How the units are linked:
$: j329->j355, j580->j241, j53->j310, j373->j656, j296->j116, j754->j373, j438->j499, j310->j383, j45->j706, j656->j350, j935->j918, j226->j296, j530->j379, j355->j438, j383->j984, j945->j194, j918->j580, j253->j45, j241->j329, j706->j226, j153->j53, j499->j565, j78->j331, j984->j78, j350->j945, j565->j754, j331->j530, j379->j253, j194->j935, j116->j153
!: j329->j116, j580->j53, j53->j580, j373->j379, j296->j355, j754->j253, j438->j226, j310->j918, j45->j565, j656->j530, j935->j383, j226->j438, j530->j656, j355->j296, j383->j935, j945->j78, j918->j310, j253->j754, j241->j153, j706->j499, j153->j241, j499->j706, j78->j945, j984->j194, j350->j331, j565->j45, j331->j350, j379->j373, j194->j984, j116->j329

In the rows, 25 stands for zero.

Where do the symbols, taken in turn from left to right, take each start?
Answer with the unit's row, about right, then its name.
[ 23  23  26  25  27  22  25  26  27   5  26  23  26  24  24  25  26  27  25  24  25  23  26  13  25  25  27  23  27  24  23  24  26  25  25  24  11  25  25  24  28  28  22  29  28  27  27  24  24  22  23  26  24  26  35  23  34  25  24  23  25  26  23  29  22  24  27  27  25  23  25  13  25  27  25  26  25  27  23  25  23  24  28  25  26  24  24  25  26  22  27  38  27  27  26  27  24  25  26  29  13  24  24  20  24  24  24  24  26  24  23  26  23  24  29  27  10  28  28  26  27  25  26  25  26  26  25  26  28  27  21  28  25  24  26  27  24  29  12  27  27  23   5  26  25  24  23  20  25  25  25  26  24  27  22  25  22  23  22   5  26  27  24  27  25  27  24  25  27  24  24  22  24  21  26  25  43  24  26  26  24  23  30  25  23  24  24  28  24  26  24  34  25  23  28  27  26  22  27  24  22  25  22  27  24  23   6  28  25  25  26  25  24  20  45  27  25  25  25  25  27  25  26  23  26  47  22  20  24  29  24  25  23  28  26  30  28  23  36]
!: [ 27  26  24  24  21  24  25  25  22  12  30  25  27  24  23  26  28  21  26  24  22  23  26  11  26  26  26  26  25  26  23  25  28  24  23  24  11  23  29  26  25  24  22  22  29  21  27  27  29  23  24  24  27  28  36  21  32  24  24  23  22  23  24  25  24  24  27  27  24  28  25  15  26  27  27  25  24  23  24  26  27  23  26  23  23  24  26  23  26  25  25  42  26  24  27  26  23  28  25  23   9  23  24  26  24  22  26  25  26  23  23  24  27  27  27  23   9  26  24  26  25  29  25  25  22  22  25  24  24  25  27  23  25  26  27  27  25  22  10  28  24  22   4  22  28  22  26  29  24  25  27  25  26  25  24  26  26  26  27   9  24  22  23  24  25  24  24  25  26  26  21  25  23  28  28  23  41  24  27  25  26  25  27  25  24  26  24  22  26  26  25  37  21  24  24  22  24  26  24  25  22  25  26  28  24  27   7  24  25  22  24  24  22  28  42  25  27  22  27  24  28  29  27  27  25  44  28  22  28  30  24  23  25  27  28  21  21  24  38] j78
[ 25  25  23  23  26  25  26  27  31   9  24  26  25  26  25  18  25  26  20  24  24  28  24  12  25  23  24  25  26  23  25  25  24  26  28  25  13  22  24  27  24  25  24  31  24  25  22  26  22  27  25  23  27  26  33  22  32  24  28  20  22  24  23  24  27  29  25  22  25  25  27  15  31  24  24  23  28  24  24  25  24  25  29  23  27  28  25  30  25  28  21  39  23  22  27  24  25  22  25  25   8  26  26  26  24  24  23  25  21  24  25  27  23  18  25  25  11  25  26  24  24  25  24  25  25  22  20  25  22  24  21  24  25  25  28  22  23  27   9  26  26  27   6  28  24  24  26  24  25  20  26  24  26  25  22  22  24  23  27  11  24  24  26  24  23  26  20  25  25  25  25  24  25  21  25  24  44  24  26  30  28  27  24  25  25  25  23  26  25  29  30  34  29  25  28  24  28  24  23  24  27  24  23  26  30  30   8  24  27  29  22  22  26  26  42  26  26  26  24  24  31  24  25  22  22  44  26  27  24  30  25  26  21  24  23  27  33  26  35]
$: [ 24  27  24  28  23  24  21  23  23   8  25  23  30  25  22  25  25  25  29  27  23  23  24  11  26  26  23  26  26  23  22  24  27  26  25  25  14  24  24  21  24  26  26  24  22  23  26  28  27  24  22  26  23  24  35  22  28  23  25  24  22  24  26  27  24  24  25  27  24  25  25  15  24  27  26  23  26  23  28  26  28  24  26  28  24  21  27  25  24  27  25  40  22  26  26  25  25  26  25  25  12  22  24  25  29  25  25  28  26  25  26  24  27  29  22  24   8  27  21  27  27  27  23  25  25  26  27  25  26  23  28  26  27  26  26  27  24  25  13  28  26  23   7  28  24  23  24  29  24  26  27  24  23  26  25  26  22  25  25   4  23  27  25  28  24  26  28  27  26  26  25  26  24  26  30  28  45  28  24  21  26  27  26  24  23  25  23  25  27  27  31  36  24  24  22  23  19  26  21  24  25  27  23  22  22  24   7  27  22  25  27  27  25  26  46  22  25  24  25  26  23  27  25  27  25  42  25  24  28  28  27  26  23  25  29  24  27  26  34] j78
[ 27  27  24  26  25  26  25  26  37  19  25  23  25  23  25   9  25  25  27  25  23  25  25  24  24  28  27  26  26  27  23  23  26  23  27  28  24  27  24  32  25  26  26  24  23  24  27  23   9  25  24  26  27  23  25  24  25  24  26   5  27  26  24  26  28  23  27  25  25  26  27  23  40  24  21  29  25  26  25  27  28  23  21  28  20  21  26  41  25  24  27  27  26  27  24  26  23  27  26  25  22  25  25  24  24  28  26  26  16  24  23  25  26   5  26  24  22  25  24  25  23  27  22  24  25  22   8  27  23  25  23  23  24  23  28  29  16  25  21  26  25  24  21  23  28  25  26  24  26  14  27  28  26  21  24  25  24  28  25  19  27  23  22  26  29  27  10  25  25  26  26  26  22  11  25  26  27  26  22  23  24  23  25  27  24  25  26  22  25  25  26  28  40  26  22  20  25  30  25  25  29  26  15  22  36  21  18  24  26  27  32  27  22  25  30  26  25  24  29  22  36  27  23  24  28  30  28  26  26  26  27  25  30  22  27  25  41  23  29]
!: [ 25  27  26  24  27  25  24  27  12  21  22  26  26  26  23  35  23  26  27  28  27  27  29  24  22  23  24  27  25  25  24  26  27  20  26  28  21  26  24  15  24  27  26  23  26  28  24  25  44  26  24  28  24  24  28  26  27  23  26  44  23  24  27  26  23  23  26  25  26  27  24  22   8  25  23  29  25  24  22  27  25  23  25  24  25  21  26  13  26  26  20  26  26  26  28  25  26  25  27  25  22  24  23  24  27  26  28  27  34  24  28  26  24  44  25  24  22  26  24  29  27  27  26  25  26  25  42  29  22  23  23  24  25  24  24  29  33  25  22  28  24  24  21  26  22  23  28  26  26  39  25  25  23  24  26  25  23  24  23  16  26  26  26  24  25  25  37  28  27  26  25  25  21  35  25  25  31  26  27  25  25  25  25  21  25  24  23  23  25  23  27  29   8  26  25  28  24  23  27  23  23  24  38  26  17  22  22  25  22  24  32  25  26  29  29  26  25  27  28  28  12  28  25  25  28  30  24  27  29  24  22  26  21  27  25  23   7  20  27] j379
[ 25  24  27  25  23  22  24  25  14  13  26  21  23  26  25  32  25  27  22  24  24  28  26  16  24  24  26  24  24  26  26  22  26  29  25  23  18  25  25  19  25  24  25  23  25  25  27  26  41  24  28  25  26  23  27  21  33  25  21  43  27  22  27  24  27  27  24  25  23  26  24  17  11  20  28  25  24  27  28  25  27  28  28  24  24  26  23  16  24  24  24  31  25  22  24  23  24  23  26  24  16  25  22  25  23  28  26  24  33  25  24  28  25  42  25  28  13  25  24  27  22  24  22  21  29  24  37  23  25  24  24  24  24  22  23  19  30  25  15  26  24  27  13  24  24  29  24  27  26  36  25  27  28  25  25  23  25  24  26  15  23  25  26  26  23  24  36  23  23  24  25  27  27  36  23  25  35  25  27  23  25  26  23  26  27  27  26  25  24  26  23  30  12  25  23  24  23  27  24  25  27  23  32  27  17  28  15  30  27  25  19  25  25  27  36  24  23  27  25  28  14  27  26  28  25  36  22  22  25  29  26  22  22  23  24  20  12  26  31]
$: [ 28  23  28  29  26  28  23  27   7  19  23  25  26  25  24  38  23  26  28  26  27  24  26  24  23  24  24  27  25  25  25  26  24  22  25  24  21  27  21  18  27  25  25  26  25  27  25  28  46  23  27  25  24  23  27  22  27  22  23  47  23  27  26  21  26  21  27  26  26  24  21  21  11  23  26  24  25  26  28  26  23  24  24  26  22  22  22   9  23  30  23  27  23  28  26  25  27  25  26  25  22  25  25  23  27  23  26  27  32  26  28  24  22  44  27  29  25  25  25  25  25  23  28  25  23  24  43  26  20  25  25  25  24  28  25  30  31  26  19  27  24  23  22  25  25  23  26  27  28  36  26  24  24  24  26  27  25  24  25  19  24  26  24  25  27  23  40  25  25  26  23  27  22  35  26  26  29  22  25  26  26  24  25  25  27  26  26  25  26  29  25  27  11  24  24  24  27  24  21  26  27  26  33  25  16  23  20  25  26  24  32  27  28  28  30  22  23  26  28  28  14  24  25  24  25  30  25  26  25  26  26  28  24  24  27  23   6  25  27] j379
[ 23  28  25  25  26  25  23  25  33  40  27  21  26  24  27  16  25  28  26  23  25  23  24  34  27  24  27  25  24  25  25  29  26  24  28  24  33  22  22  29  25  23  25  27  27  25  29  21  14  24  27  25  25  22  17  29  21  22  23  15  24  25  24  27  26  26  26  25  24  25  28  34  34  23  26  23  28  21  22  26  28  25  24  24  23  27  25  32  27  27  23  16  26  24  26  29  27  27  25  21  39  27  24  26  24  27  26  27  22  29  23  27  25  13  23  26  36  25  26  25  26  25  22  22  27  25  14  28  24  24  25  23  27  25  25  22  18  24  36  27  23  22  43  26  27  27  23  25  23  17  22  27  26  25  23  24  26  26  26  41  26  26  24  24  25  26  17  23  27  26  27  24  25  19  25  25  13  22  24  25  26  24  23  23  26  27  24  22  25  25  26  14  35  26  28  24  26  27  26  26  28  26  20  26  32  23  41  26  27  29  19  26  20  26   8  24  27  28  26  21  35  29  26  21  29  12  28  24  25  21  24  25  27  25  25  26  35  23  17]
!: [ 26  24  23  27  25  23  27  27  15  36  25  25  26  29  25  31  26  23  23  20  25  27  27  35  26  26  25  23  25  25  27  25  26  21  23  23  33  26  25  18  25  21  23  28  26  26  23  28  38  24  26  25  27  25  16  30  20  25  25  38  27  25  24  25  28  27  23  23  27  26  23  34  13  23  25  22  26  26  28  27  28  23  27  24  27  24  23  14  24  22  22  16  24  24  24  24  25  26  23  26  35  25  24  25  26  25  25  25  27  26  25  30  27  37  27  29  39  29  23  24  27  22  25  25  25  24  39  28  26  23  24  24  25  24  24  26  28  27  36  26  28  24  42  26  27  29  24  28  24  33  24  24  24  26  26  22  23  26  23  40  28  26  24  25  19  26  36  24  23  23  24  23  27  31  22  25  13  27  24  26  20  27  24  24  26  27  26  23  23  28  27  18  15  23  23  26  24  21  25  27  24  25  32  27  18  29  40  25  26  21  23  26  28  28  11  28  24  28  24  24  17  27  25  27  25   8  27  27  26  19  24  23  24  24  22  25  13  28  17] j329
[ 22  25  26  24  25  28  28  25  41  28  27  23  24  26  23  13  25  26  26  26  25  23  25  26  25  23  25  27  24  23  22  23  24  25  26  24  24  22  26  35  29  26  26  26  26  26  24  28   3  24  26  25  22  27  25  30  25  28  25   5  24  25  22  26  27  25  24  27  22  27  24  26  41  27  23  26  25  24  25  26  28  27  22  24  26  26  23  37  26  24  24  25  26  26  25  28  24  23  24  24  24  25  24  25  25  25  24  26  15  27  22  26  26   4  25  26  23  24  24  23  26  26  25  26  25  27   8  25  26  25  25  22  25  26  27  26  16  30  24  24  26  27  24  25  28  23  27  22  23  14  25  23  25  24  22  27  24  25  24  25  24  25  29  24  24  24  11  23  24  23  22  25  26  14  28  24  22  26  27  23  24  26  28  25  26  23  27  22  25  24  24  24  39  24  25  26  24  27  24  25  26  24  16  26  34  25  26  26  22  27  29  23  26  22  26  23  25  25  25  23  36  27  26  22  26  27  27  25  25  25  25  27  26  28  28  26  42  24  27]
! ! $: [ 24  25  24  28  25  24  27  25  39  20  24  27  23  24  25  13  23  21  25  23  26  23  26  18  23  26  25  25  23  25  23  25  25  25  23  21  18  28  27  34  26  25  26  24  26  29  23  20   8  27  25  22  27  24  28  23  28  26  28   5  25  22  27  24  23  26  24  22  26  24  24  20  40  25  25  25  26  23  27  25  20  25  26  25  24  29  24  36  24  24  27  31  25  24  25  25  27  23  29  21  20  25  24  22  29  23  25  26  18  25  26  30  24   6  27  29  17  26  25  25  24  26  25  24  23  25   6  23  26  27  26  26  27  24  26  22  21  28  21  28  25  24  18  25  22  25  25  28  25  15  26  26  23  29  26  23  22  25  27  19  25  26  21  23  21  24  15  29  25  24  30  25  24  12  28  25  31  24  24  29  26  23  22  26  26  28  27  28  27  21  22  29  34  26  21  26  24  22  24  29  25  27  16  22  33  23  21  25  25  19  19  25  22  23  31  24  25  22  26  24  38  24  28  29  25  32  26  26  25  25  25  24  25  26  27  24  42  23  31] j310
[ 27  25  27  25  26  23  27  25  12  28  25  23  26  22  23  37  25  24  23  24  27  23  28  28  28  26  26  26  23  26  26  26  24  29  26  25  30  27  27  14  25  25  25  26  27  23  27  26  48  26  24  22  27  25  21  25  24  25  25  43  24  27  26  22  25  25  26  25  22  23  23  27   9  26  26  23  26  26  22  23  25  24  26  27  24  28  26  12  29  24  27  23  26  27  25  26  25  26  25  28  26  24  24  24  25  25  25  26  33  25  21  25  26  47  23  27  27  25  26  25  21  26  24  26  24  24  40  26  25  23  24  26  28  23  25  23  34  25  28  21  27  28  27  22  24  26  22  26  26  37  27  26  24  26  28  24  26  26  26  29  24  22  24  24  25  27  40  24  27  26  27  26  25  34  25  25  24  30  23  26  23  26  23  24  24  28  28  24  22  23  27  24  14  26  26  24  23  26  25  26  22  28  35  28  17  27  29  26  29  23  21  25  25  26  21  24  27  23  27  26  13  24  26  23  27  20  25  31  22  23  26  26  26  27  23  28   8  23  22]
! $ $: [ 25  24  24  24  28  23  25  28  36  14  25  28  22  26  26  15  24  25  23  27  22  24  22  15  27  28  23  26  21  25  26  26  24  24  23  22  16  24  27  34  23  23  28  30  25  24  22  26  10  27  26  26  24  22  30  26  30  26  24   9  22  27  26  24  27  30  26  25  23  23  25  20  38  24  26  23  22  20  22  26  22  25  26  24  26  30  28  39  26  25  25  35  27  23  24  25  28  25  23  30  17  23  28  29  24  26  25  23  17  24  23  28  22   7  24  25  11  27  27  25  23  22  22  24  25  26  12  27  26  24  24  26  27  26  22  25  18  23  16  22  25  25  16  23  27  26  24  23  21  15  27  26  24  26  24  25  25  27  22  17  26  27  24  24  23  26  14  23  25  27  24  24  29  15  24  23  32  24  24  26  27  25  24  25  25  28  24  29  25  29  28  31  37  24  28  27  29  23  25  25  29  25  18  25  33  27  13  24  25  29  19  24  24  28  37  25  25  24  23  24  36  24  23  23  27  39  24  24  25  28  26  27  26  22  24  26  38  25  30] j656
[ 26  27  24  25  29  25  26  22  10  28  23  25  25  24  25  39  23  25  24  24  26  25  23  25  30  23  23  25  24  27  23  27  25  29  26  25  30  24  24  15  29  26  24  27  26  24  24  25  44  26  23  23  28  22  23  23  24  23  28  46  25  27  27  24  25  27  25  22  26  26  25  27   6  27  26  19  29  23  23  24  26  23  25  25  27  26  27  14  25  24  25  20  27  30  27  27  25  24  24  28  29  26  25  26  22  21  25  24  33  22  25  22  25  43  24  26  28  25  27  23  24  26  26  25  27  24  42  22  25  26  26  26  29  25  25  22  34  26  30  25  26  24  30  22  29  23  26  23  26  35  26  25  23  28  24  27  25  24  24  30  24  21  25  23  23  23  41  25  23  25  26  25  25  36  25  25  21  27  26  22  23  25  23  28  24  27  27  25  24  28  28  27  10  26  26  27  22  26  25  25  24  24  34  27  15  25  30  25  26  28  20  27  24  24  22  26  29  27  23  23   9  25  24  23  24  20  23  26  22  23  27  26  24  25  25  26   8  26  25]
$ ! $: [ 23  24  23  23  24  24  23  28  39  28  23  25  23  23  23  14  22  24  25  26  26  24  26  28  27  26  22  24  26  25  23  24  25  26  25  23  28  23  20  37  25  26  26  23  26  29  24  26   5  24  26  24  25  24  22  26  24  25  25   4  27  24  24  24  23  27  25  28  26  22  26  26  41  27  24  22  24  26  28  28  26  25  28  23  26  29  25  40  26  23  26  23  23  27  27  26  28  24  27  23  26  26  22  24  25  22  26  21  14  22  25  25  26   5  27  27  29  27  25  27  26  26  24  23  26  25   4  26  24  23  26  26  27  25  27  23  17  23  29  27  27  27  28  23  26  23  28  25  26  13  27  23  28  28  26  26  26  29  28  29  27  26  26  25  22  24  12  26  25  20  27  27  23  14  27  25  20  28  25  28  26  24  25  24  23  29  25  28  26  24  24  21  37  26  23  26  23  23  23  24  23  23  15  28  36  24  26  26  23  23  20  26  25  25  23  26  23  22  25  27  36  24  25  27  23  21  24  25  27  26  25  25  24  31  25  24  43  24  23] j754
[ 25  25  26  25  25  27  22  27  14  20  24  25  26  25  24  39  25  27  28  23  27  24  24  20  23  23  25  24  24  27  24  24  24  22  26  27  22  24  25  16  25  23  24  25  26  27  24  24  42  24  23  26  26  26  26  25  26  24  27  50  24  23  25  23  23  23  25  25  26  25  26  25  11  27  25  25  27  27  24  24  24  26  25  23  24  22  25  10  27  24  22  27  24  26  22  25  26  26  26  24  21  26  24  25  26  25  26  24  33  27  23  24  21  46  26  25  18  24  23  24  28  24  27  25  27  24  44  25  24  24  26  27  24  25  27  29  33  24  19  22  25  26  21  26  25  25  25  25  29  36  24  23  26  27  26  26  23  27  24  18  26  26  26  24  26  28  44  27  27  25  25  26  26  34  25  24  31  21  25  23  24  28  23  23  25  26  24  26  25  25  25  27   8  26  26  25  26  25  25  24  26  27  34  27  18  25  19  23  24  21  30  26  27  23  28  26  23  25  26  26  11  23  28  24  24  32  23  28  24  29  25  24  23  24  25  24   9  24  28]
! ! $: [ 26  25  26  28  27  25  26  27  11  27  24  27  24  23  22  39  26  27  24  24  24  23  25  27  27  26  24  26  22  26  22  22  25  27  25  21  28  23  22  17  25  23  26  28  27  21  22  23  44  25  22  25  24  24  24  24  23  25  25  48  21  25  24  25  23  27  27  22  23  22  23  26   5  28  28  22  27  24  24  22  27  22  26  24  24  27  26  13  26  24  27  21  22  26  23  26  24  25  25  26  26  26  24  27  27  23  24  26  34  24  26  27  26  45  23  26  28  26  28  25  26  29  27  26  26  27  44  25  25  21  25  27  25  25  26  26  32  26  28  23  26  27  30  26  29  23  24  24  25  41  24  26  24  26  26  26  24  27  26  29  23  26  27  21  25  25  36  25  24  25  26  25  25  37  27  26  20  29  23  25  24  25  23  28  25  27  25  24  25  23  26  23  11  25  26  26  25  25  24  24  24  25  35  26  17  23  28  25  25  28  20  27  25  25  22  26  28  26  22  24  12  26  23  25  26  19  25  25  24  24  26  25  26  25  22  25   6  26  21] j253
[ 27  24  28  27  28  27  27  25  25   4  25  29  27  22  25  25  24  24  26  22  26  25  26  11  24  25  26  25  26  26  25  28  23  25  28  25   8  22  28  25  25  28  24  25  25  27  25  26  21  24  27  29  26  25  34  22  33  23  27  21  23  26  23  24  22  26  25  27  23  24  25  15  28  28  25  26  23  26  25  26  23  24  26  24  23  23  23  27  22  27  25  39  24  26  23  25  27  23  21  26   8  24  24  25  25  21  24  23  28  26  25  26  26  24  26  24   8  30  27  25  22  26  24  24  24  24  24  26  25  22  24  25  26  27  25  27  24  30  13  28  25  25   4  25  27  22  25  24  23  25  22  28  24  25  25  27  25  23  22   6  28  28  26  24  25  27  26  26  27  25  25  27  26  24  26  25  41  24  27  25  24  26  27  23  23  26  22  27  23  27  22  33  23  24  27  26  27  26  26  26  25  25  23  25  27  25   5  24  22  26  28  21  26  24  45  23  23  29  27  24  27  24  23  21  26  43  24  23  24  29  24  26  26  27  27  26  26  27  36]
!: [ 27  26  29  25  25  24  26  26  26  10  24  22  27  23  25  27  24  25  27  22  23  24  25  11  27  26  27  25  25  22  25  25  26  22  25  23  12  22  27  26  25  25  21  24  28  22  24  25  25  27  25  26  24  23  36  22  32  24  22  30  24  19  24  23  22  25  24  25  24  25  25  17  22  25  29  25  22  25  27  27  26  25  26  27  23  27  26  23  24  25  25  39  26  27  25  26  22  22  25  22  11  27  27  25  29  23  23  30  27  26  22  25  25  26  24  25   8  23  24  25  27  27  25  26  24  26  28  22  24  24  28  26  25  27  27  28  24  24  11  27  27  24   7  24  25  25  26  26  23  26  26  23  23  25  25  25  25  29  28   7  24  25  23  26  25  26  25  26  26  25  22  29  25  27  27  24  43  26  27  24  27  24  25  24  26  24  21  24  23  26  26  36  24  24  24  23  23  26  26  26  25  27  25  26  24  27   6  27  27  23  28  25  25  25  45  26  24  27  28  23  26  29  25  25  26  45  26  26  27  29  25  26  24  26  27  23  26  25  36] j78
[ 25  24  27  23  23  27  24  25  31   7  24  24  27  23  27  18  25  25  26  26  27  22  24  14  24  25  29  27  28  24  26  22  28  24  21  22  17  27  24  30  25  26  26  20  25  23  26  27  15  24  24  27  25  25  35  20  31  26  25  15  27  23  23  25  25  24  27  24  23  25  24  14  32  26  24  25  23  25  25  24  26  25  25  26  23  25  26  31  27  26  27  39  24  29  29  22  26  25  27  20  10  26  28  25  25  25  23  26  21  23  24  23  27  14  25  26  12  25  27  25  26  25  26  25  24  25  16  24  25  23  24  26  26  26  24  22  23  22  15  25  25  27   8  27  25  26  25  28  24  21  25  24  22  23  26  25  26  25  25   8  22  22  25  26  27  25  18  23  27  27  25  27  23  21  22  25  40  25  26  23  24  26  26  26  27  25  26  24  26  27  26  37  31  25  20  25  26  27  22  23  26  27  22  25  30  24   7  25  22  24  28  27  26  26  43  25  25  24  24  24  31  26  26  25  27  40  27  24  27  30  25  25  21  24  24  21  33  26  37]
! !: [ 22  21  24  23  21  26  23  27  30  10  25  26  25  26  24  20  25  23  27  23  26  24  26  13  25  23  28  24  23  27  22  24  26  22  23  26  14  19  28  31  26  25  25  20  25  28  25  27  16  24  26  26  24  28  36  23  30  24  23  14  24  22  25  25  25  23  26  23  25  23  25  18  33  22  23  25  23  27  30  26  26  27  27  23  25  25  25  32  26  26  24  40  22  22  25  21  24  25  24  24  11  20  25  24  24  24  29  28  22  25  23  23  29  17  23  23  10  24  23  28  26  27  26  23  26  27  17  27  29  25  24  25  24  26  24  25  21  20  12  28  26  24   9  25  26  26  25  31  26  19  25  22  26  25  26  24  26  22  24   8  23  23  27  27  24  21  18  24  25  27  26  26  27  21  23  27  40  27  27  27  26  26  28  27  26  25  22  24  27  28  28  33  30  26  23  24  24  25  25  25  22  27  21  26  30  27   9  25  26  22  26  24  27  25  42  26  26  22  25  22  33  28  26  28  28  44  27  22  27  32  23  27  24  23  25  22  33  24  36] j350
[ 25  25  24  22  26  25  26  24  19  42  22  24  24  29  25  33  24  24  26  23  25  24  25  36  25  25  25  27  24  24  28  26  23  28  27  27  35  26  26  21  27  26  24  26  25  27  25  26  36  24  27  26  24  26  18  27  22  23  27  36  25  29  24  23  26  23  24  23  24  25  27  34  17  25  26  26  23  27  23  25  25  24  25  23  24  21  25  18  24  21  25  11  26  23  23  26  26  25  28  27  39  27  23  25  29  27  26  27  29  25  25  24  24  35  22  25  42  26  24  27  24  24  26  24  25  26  35  22  29  26  25  24  28  25  23  27  29  26  38  28  26  24  45  29  22  27  25  23  25  32  27  22  27  22  25  26  27  23  26  39  24  25  26  25  27  25  33  27  23  26  24  24  26  33  23  25  11  23  29  22  23  26  26  29  23  23  23  25  26  26  24  17  18  27  27  23  24  26  24  26  26  28  30  25  21  25  40  26  26  29  28  25  28  27   8  23  26  26  25  23  22  24  24  24  25   9  25  24  25  20  24  23  22  26  24  27  17  27  17]
$ !: [ 26  28  23  25  26  24  26  26  28  44  23  21  26  24  21  22  24  25  23  25  22  22  24  39  26  28  24  24  23  24  21  24  20  27  28  24  40  27  25  25  23  24  29  26  28  24  24  27  21  25  25  24  25  29  17  30  20  25  25  24  23  27  26  27  24  26  25  24  24  27  25  36  28  27  22  22  23  25  24  26  25  25  24  27  22  26  28  25  22  24  23  10  25  26  27  28  25  25  23  26  40  24  26  24  22  20  24  25  23  24  27  26  27  22  24  26  41  25  25  22  28  29  27  24  22  25  23  26  25  26  24  22  26  26  26  25  24  25  39  26  28  26  43  24  24  25  26  22  23  25  25  24  28  25  24  23  25  26  27  47  25  26  24  24  25  24  22  25  26  26  21  25  25  26  26  26   9  24  22  26  27  22  26  25  24  27  26  23  27  25  24  14  29  26  29  28  27  27  24  22  24  25  24  25  29  27  45  24  27  27  22  26  26  23   9  24  27  26  27  25  29  21  25  25  21   7  26  25  25  20  24  28  28  25  22  25  26  27  13] j438
